[  6.9  22.4  13.7  -9.1  12.0   1.8  -4.4   0.5  -7.9 -13.9   7.0  16.2
  -1.0   8.9 -19.0  -8.3  22.0 -10.2 -16.5  28.9  -1.0 -12.6  28.4 -21.5
  10.0 -18.4] : H
[  5.7  -5.3  -3.1   7.7  -3.9   2.5  -6.0  -3.0   3.5  -6.8   3.1   7.0
  -7.4 -19.3 -15.3  -5.3  13.0  -6.2   2.4 -22.3   7.7  -8.1   7.1 -16.0
  10.3  -9.0] : B
[ -2.0  11.0  -2.6  -8.7 -13.3   3.8  13.1  -2.0  23.1  -8.7 -10.7  17.1
   9.7  10.9 -31.8 -19.6   5.7   3.4  18.6   5.6  36.8  14.4   2.5 -25.9
  13.4 -20.3] : B
[-11.0  -5.0 -20.1   3.5 -10.7   4.1   9.5  -8.2  11.0  -8.1 -15.4  -5.4
  14.2  -4.4 -18.0 -25.8  -2.7   3.4   5.7  14.8  -4.5  13.2   2.0  -6.8
   3.0 -13.7] : D
[ 18.4  15.7   7.1   3.7  -2.8  -9.4  -1.3  -2.6 -14.1 -33.0  11.7  20.9
   1.0   3.3   5.3   7.8   7.2 -18.6  -9.8  34.6 -13.3 -12.4  21.3 -31.3
   1.9 -23.3] : H
[ 11.3  -1.3  -0.2  -0.4 -22.4  -6.5  -4.0  -9.4  10.0  -8.1  -0.6  10.1
   9.6  -0.2   0.2 -11.7   7.5  -0.2  13.5  15.1  16.5  -1.1   3.8 -18.2
  -0.3 -18.0] : D
[-17.9   8.7 -22.6  26.5  -8.5   6.7 -16.5  -8.0 -11.4 -12.5 -11.9   3.5
  24.9  -7.4   5.6 -16.9  -3.6  10.5  -3.5  -1.2  -5.3   2.0  -6.0   6.2
 -22.9 -14.1] : K
[ 27.5 -19.0   7.0 -18.9  -5.6   0.8 -12.4  -8.0  13.7  35.3   3.5  -4.4
  -5.4  -5.4   1.1 -13.9   3.1  -2.5  -0.9   4.5   0.7 -13.7  -4.2  11.7
   2.9  -3.6] : D
[  7.6 -34.4 -13.1   1.4 -13.9   0.7   8.8  -1.6   6.5  -6.2 -10.2   4.8
  -5.7  -7.6 -15.2  -6.7   4.2 -18.4  11.0  17.1   6.0   1.3  10.3 -39.1
  12.9 -19.9] : D
[  8.6 -27.9 -12.7  10.6 -14.9   4.7  -6.5 -12.5   0.5  -0.7 -24.6   6.2
   7.7  -5.7   8.0 -10.8  -5.2 -15.3   5.6  23.4   7.8   0.0   9.5 -20.9
   0.9 -22.8] : D
[  2.8  16.5   8.2  -4.4  -3.7  -8.6 -11.1 -13.8  -0.3  13.0  11.3  -1.1
   8.1 -11.2  -1.5 -18.8  13.6   8.3  -7.3  29.9  -7.5 -15.8  10.9   9.7
  -3.4  -8.3] : K
[ 12.5 -14.8   5.3 -17.0  -8.9  -4.9  10.7  -4.7  11.5  17.0  -3.5  -2.3
 -10.5  -1.5 -10.9  -3.5   2.3 -10.6   0.1  35.8  -4.5  -4.6  11.8 -16.2
  13.8  -8.0] : D
[  3.8   8.4   4.6 -10.2  -9.6  -7.7   2.5  -6.0   3.4  -1.8   6.7   5.0
   4.1   8.7   6.2  -6.1  -1.0   3.4   0.5  26.4  -0.8  -3.7   2.4  -9.3
   1.4 -11.3] : D
[ 33.4   4.9   9.7   8.9  -6.3 -18.6 -10.8  -8.6  23.8 -24.6   0.6  12.7
  -3.9 -17.8 -17.4   3.0  11.8 -34.1  23.4  -5.0  11.1  -9.9   7.9  11.1
  17.9   2.6] : B
[-13.8 -21.6 -17.4  14.8  -5.9  12.0  -4.9   5.0 -22.6 -12.3  -7.0   4.9
  10.4   2.6  -1.5 -12.4   5.0   1.2 -14.3   8.5 -10.6 -11.5   6.4 -33.3
  -9.1 -22.2] : H
[ 10.1 -20.6  -4.5  -8.9 -15.9   4.6  -4.2 -12.9   7.7  26.6 -11.8   2.5
  -2.7  -9.4  -8.3 -19.9   6.9  -2.7  -8.9  27.1   2.2  -9.6  10.5 -12.5
   3.7 -20.5] : D
[ -6.3 -28.6   1.6  10.4 -24.5  -3.2  -5.3  -1.6 -10.2   2.2  -8.4  14.0
   3.0  -4.1  13.7  10.1   2.4  -5.1  19.0  30.2  30.1  -8.0  15.1 -43.7
  -0.1 -12.6] : H
[-31.5  36.3   8.1  23.1  29.9   2.7 -18.5  -3.2 -21.4   3.5 -22.4   9.4
  14.4   0.4  15.6  20.5  11.1 -13.4  -1.6  35.9  22.8  -8.3  31.7  26.5
 -13.7  16.1] : K
[ 26.3   7.8  19.1   4.7   9.8   2.0 -17.7   1.1  -0.6 -10.2  -6.4  24.3
   3.1  14.2  -3.1   2.1  22.0 -29.7   2.9   9.4  34.1 -21.2  21.1 -12.3
   7.4  -8.6] : H
[  3.5 -20.5  -8.8  -4.0 -20.8   0.4   4.5  -6.0  24.8  11.7 -14.6   4.4
  -2.2 -17.6 -26.4 -17.4   2.2  -2.5  17.2   3.6  23.0   6.6  -1.5 -13.9
  12.0 -10.2] : D
[ 10.2  10.0 -14.5   5.4   3.4  -5.9  -6.7 -13.7  12.8  -1.6   6.6  17.6
   2.0  -5.8 -11.5 -19.3 -14.5 -15.0   8.0  39.8 -28.4  -0.1   3.2 -17.7
  20.9 -13.5] : K
[  8.2  10.2   2.6   6.5  -2.1   6.0 -10.0  -9.5   7.6 -20.1 -14.5  18.3
  14.7  10.8  -5.8 -15.8  10.9 -12.8  13.6   1.6  30.2   0.8   7.5 -10.9
   5.4 -18.9] : B
[ 35.3 -35.4  19.3  -6.7   0.8  -7.6  -7.5  -5.6   2.4  -5.6  13.7   7.5
 -10.1  16.9   6.9  -9.6  17.2 -29.8  25.9   8.0   9.1 -19.3  11.0 -29.9
  31.5  -9.1] : B
[ -5.8   7.8   5.7   3.0   7.3  -6.1 -25.3 -16.9   9.9  36.8  -5.3  -1.6
   5.8 -20.5   7.0  -9.6   6.8 -10.0  15.7  27.7  16.6 -11.7   9.6  29.5
   0.4  12.0] : K
[  7.5 -18.0 -12.4  -4.3 -18.0  -5.5   9.8  -5.9  11.3  -6.1 -14.4   4.0
   3.1  -6.1 -14.8  -8.9  -3.8 -11.8   0.8  26.3  -5.8   3.0   6.4 -20.5
   6.0 -18.5] : D
[ 16.5  -9.5   0.3   4.4 -18.4  -9.1   2.0  -8.5  11.6 -17.4  -1.1  12.2
   2.2  -0.6   0.9  -2.9   0.2 -16.0  26.2  10.3  16.8   3.5   2.0 -24.4
  10.8 -12.1] : B
[-14.3  41.2   4.4  17.4   7.2 -18.2  -7.8  30.5 -24.0 -21.0  25.4 -13.1
  10.9   0.7  27.5  51.5 -26.6  25.7 -13.0 -49.1 -36.6   7.6 -40.3  73.2
 -52.9  52.8] : K
[  9.4  -6.6   1.9   1.9  -4.3  -2.1 -14.5 -23.2   6.4  15.8  -4.1  -5.6
   5.8 -11.3  12.8 -28.1  10.0  -6.3   6.3  17.4   4.1  -8.5   6.7   8.5
   6.1 -12.6] : K
[-16.6  11.9  -2.1   7.0   2.5 -11.1   3.3 -14.6  11.7  17.5 -18.0   7.0
 -13.8 -40.5  -1.9  18.0  -1.1 -14.9   1.0  42.4   3.6   8.2  27.9   1.1
   9.2   4.7] : K
[ -3.8  21.6   9.8  24.8  10.7 -12.7 -26.1 -12.8 -16.0 -33.8  18.6  -5.6
  28.0   8.8  15.2 -25.3  21.1 -15.4  22.4  16.4  -5.7 -21.0   7.6  17.5
   2.4   4.6] : K
[ 10.9  -0.3 -18.2  -5.8 -19.1  -3.0   8.2 -13.0  25.9  -3.0 -24.6   6.3
  11.8  -2.5 -23.4 -17.7  -5.6 -11.2   5.3  36.1  -1.5  15.2   2.6   0.6
   2.4 -17.7] : D
[ 12.7 -14.7  -1.0 -13.2 -15.3  -1.5  16.0   1.8   7.0 -13.2  -3.6   2.4
   2.2   6.5 -19.6 -14.4  10.3  -6.7   2.5  15.3  -0.6  -1.9   7.5 -21.7
   6.2 -15.8] : D
[  3.1  11.3  -4.2  -0.2  -4.7  -2.6   8.0  -4.7  10.0 -22.0 -14.6  19.7
   8.3   5.3 -14.2  -0.9  -1.4 -19.7  12.5  40.1  13.7   8.7  14.8 -26.8
   9.9 -16.0] : D
[  8.2  13.4   6.4  18.0  -3.3  -9.3 -12.2 -10.8 -15.1 -18.7   0.9  18.5
  -8.6 -30.2  20.5  25.6   3.8 -14.5 -15.5   3.0  -0.5  -8.9  23.1  -8.4
  -7.0 -11.1] : K

[-13.9 -13.0  33.5  -5.1 -13.2  -9.9 -34.1   4.9   7.3  -4.7 -18.2  12.3
  16.5   5.7  14.5  -2.7 -11.3  -6.4 -17.4  20.7  30.5 -14.4  -7.2  -4.0
 -15.2   4.4] : F
[ -9.2  -0.3  -8.4 -14.6  69.7  27.0  12.9 -26.4  13.1 -27.4   5.9  11.0
 -12.6  -9.5  -4.0   5.6  18.4   5.7 -11.6  12.0 -26.0 -16.7 -21.6  -0.6
   9.6  11.1] : F
[-19.6  18.4  -8.7  -3.3  54.0  19.9  18.7 -31.0  13.1 -40.0  16.1  -4.6
 -13.3  -7.7  -2.9  15.3  22.4  -2.9   9.1  -0.6 -19.1  -9.7  35.3 -16.3
  -1.7   9.4] : F
[-28.1  -6.8   3.3  10.5 -80.1 -18.2 -14.1  43.6   1.8  29.4  -1.8   8.5
  21.6  -4.3  31.3  -2.3 -32.3  11.5  14.5  12.8  40.3 -18.0  -5.0   7.1
  -1.3 -11.1] : P
[-22.5  18.7  -7.7 -29.0  30.6   0.2  11.0   7.1   7.1   9.9  -9.9 -24.8
 -16.4   3.2  -1.6  10.0   8.9  -1.3 -23.3 -37.6  17.7  -7.9  19.7  -7.7
   2.8   6.4] : F
[-25.8  16.5  -2.7   3.7  73.8  15.9  23.4 -32.3  -8.7  -7.6   9.4   6.3
 -20.3  -8.3  -4.9   9.2  21.6  -4.8  -1.3  -9.8 -27.7 -10.6   0.1 -16.3
   1.4  19.6] : F
[ 21.2   4.9 -12.1 -29.9  84.6  20.0  30.2 -27.4  24.8 -11.2 -11.7 -28.6
   3.3   8.7 -14.1  -8.5   1.0  -1.5 -11.0   9.4   7.7  -3.7   3.0  -7.5
  -0.1  14.3] : F
[-24.0  -0.5  -0.1   2.2  23.2 -15.5  -3.9  -8.4  13.4   7.3  -2.3   7.2
  -0.5  -9.6   7.3  -0.4  -3.3   2.2 -23.5  -0.9  17.9 -11.0   5.3  -5.6
   0.1   8.7] : F
[ 17.7 -15.6  17.1 -14.8  15.8 -41.1 -24.4   4.9  23.8  25.9   1.8  -6.7
  -7.3   0.5  14.9  -7.2 -29.3 -10.2  13.7 -29.2  38.5   4.8  -5.9  -2.6
 -15.4  -1.1] : F
[ -9.2 -21.2  13.7  25.1   6.6  27.0  -8.7  22.5  18.1 -23.4 -10.7  47.3
  24.5 -18.7  25.1 -11.1  13.7   7.3   6.4  63.6  18.4 -32.2 -68.2   3.7
  -4.9  -0.2] : P
[-14.5   4.7  -0.6   1.3 -14.9 -25.5  -3.6  67.0   5.4  -0.4   7.8  23.0
   1.0 -26.4  24.5 -18.0 -13.0  -0.8  -3.3  -7.9  20.8   8.3  -7.4   1.6
   4.8  -3.4] : F
[-12.6  -1.5   4.9   3.8 -34.5 -22.8 -14.4  25.0  -6.5  10.1  -9.2  -1.3
 -10.1   4.8  15.3  -4.3 -10.4  -1.0   3.5 -17.0  24.2  -8.7   4.5  -1.9
  -7.1  -2.8] : P
[ -1.7  -3.6  -1.6  -9.5  14.0 -29.6   2.4  11.4  19.4  -3.7   2.9  16.4
  10.9  -5.1  11.1  -4.9 -25.1   1.4   3.3   2.0  18.7  -3.9 -16.2  -9.3
 -11.4   5.4] : P
[-32.3  -1.1  -5.7  17.6  27.4  24.5  17.5  -7.3   5.5 -28.4   1.7  23.2
   0.4 -12.6   5.3  14.1  18.0   1.2 -15.8  23.6 -13.2 -33.7  -0.5  -0.7
  -2.5  10.9] : P
[-21.5  -6.5 -16.3  12.6  34.9   7.7  22.8 -12.3  -8.0 -31.5   9.3  41.4
  -4.9 -20.2   4.5  12.2  19.7   0.0   9.0  13.6  -1.6 -23.5  -3.1  -0.5
   6.9  16.0] : P
[26.3 -6.3  1.6  3.8 27.0 26.8 -8.3  6.0 21.7  3.7 -8.1 -3.9 -0.6  4.8
 -7.6 10.2 -6.3 -5.6 -3.0 24.6 -8.7  8.2 -1.2 -4.6 16.8  2.3] : P
[-20.1   4.6  -6.8  15.5  -8.0  -7.3   0.8   4.4  11.3 -13.1  12.0  13.6
   2.7  -3.0   3.4   2.9  -1.9 -11.0   8.5  -0.3   8.3  -1.5  -3.4   0.9
 -12.4   4.1] : P
[-15.5   0.8  16.2 -23.3  -7.9 -14.1  12.0  13.5  12.3   3.2  -4.3  -7.4
   6.8   7.7  14.4  -2.0  -7.3 -18.9 -10.2 -10.2  29.5 -18.7   3.2  -1.8
 -13.1 -15.0] : F
[ 25.9 -12.2   0.4  11.9  50.2   7.4  -6.9  -3.6  13.0  -9.2   5.9  17.7
 -34.3  -2.8   3.6 -11.4   2.0   1.0  -1.4  11.9  -6.8  -0.6 -32.8  -1.4
   0.3   0.4] : F
[-35.0   7.2  -2.7  16.3 -16.2   2.9 -11.0   6.7   6.4 -20.5  11.5  32.4
  16.8 -15.8  17.4   6.5  27.7   3.3  -8.0   7.8   6.0 -10.8   2.0   4.7
   0.3  -8.2] : P
[  8.6  -7.7  11.5 -28.7   3.0   9.2  -9.5  -0.3  10.1  18.3 -11.5  -8.0
   9.2   4.5  -2.9   2.1 -21.7 -10.2   8.2   8.6  21.1   6.0 -12.9 -31.6
 -12.8  20.7] : F
[-22.3   5.9  -6.4  -3.7  22.8  10.7  10.6 -20.2   3.4  -3.6  -7.0  -3.3
  -1.4 -25.5   2.7   5.6   9.7  -5.3  -6.6  -8.7   5.5  -6.3   0.0  -2.8
   8.9   5.8] : F
[ 14.0 -29.2  -8.5  45.2  52.2  32.8 -12.2  25.7  11.2 -27.4   0.7  51.2
   8.0 -15.4   2.0  -8.5   9.6  -2.7  14.4  62.3 -21.3 -13.6 -20.4   1.8
   5.0  10.3] : F
[-22.5  16.7 -20.9  31.7  86.4  48.2  10.7 -48.4  21.3 -12.2   6.7  13.6
 -40.1 -27.7 -20.0  13.6  45.4  -5.4 -26.6 -37.1 -50.7 -22.4 -19.9 -11.4
   6.8  31.6] : F
[  6.3  -4.7   1.5 -23.4  22.6   9.3   1.6  -1.2  29.4  12.9   3.9  -8.2
  15.4  -1.8   2.6  -2.1  -4.9 -15.0  -3.9   3.9  22.6  -7.0   0.9 -17.8
  -7.5  10.9] : F
[ 19.0 -17.4   2.9  15.4  86.4  14.2 -11.0 -10.4  30.3   5.9  -6.5   9.0
 -15.7  -5.1  -5.5 -17.6   2.0  -7.5   8.3   2.8   8.0   4.2 -11.8 -10.3
 -23.1   3.7] : F
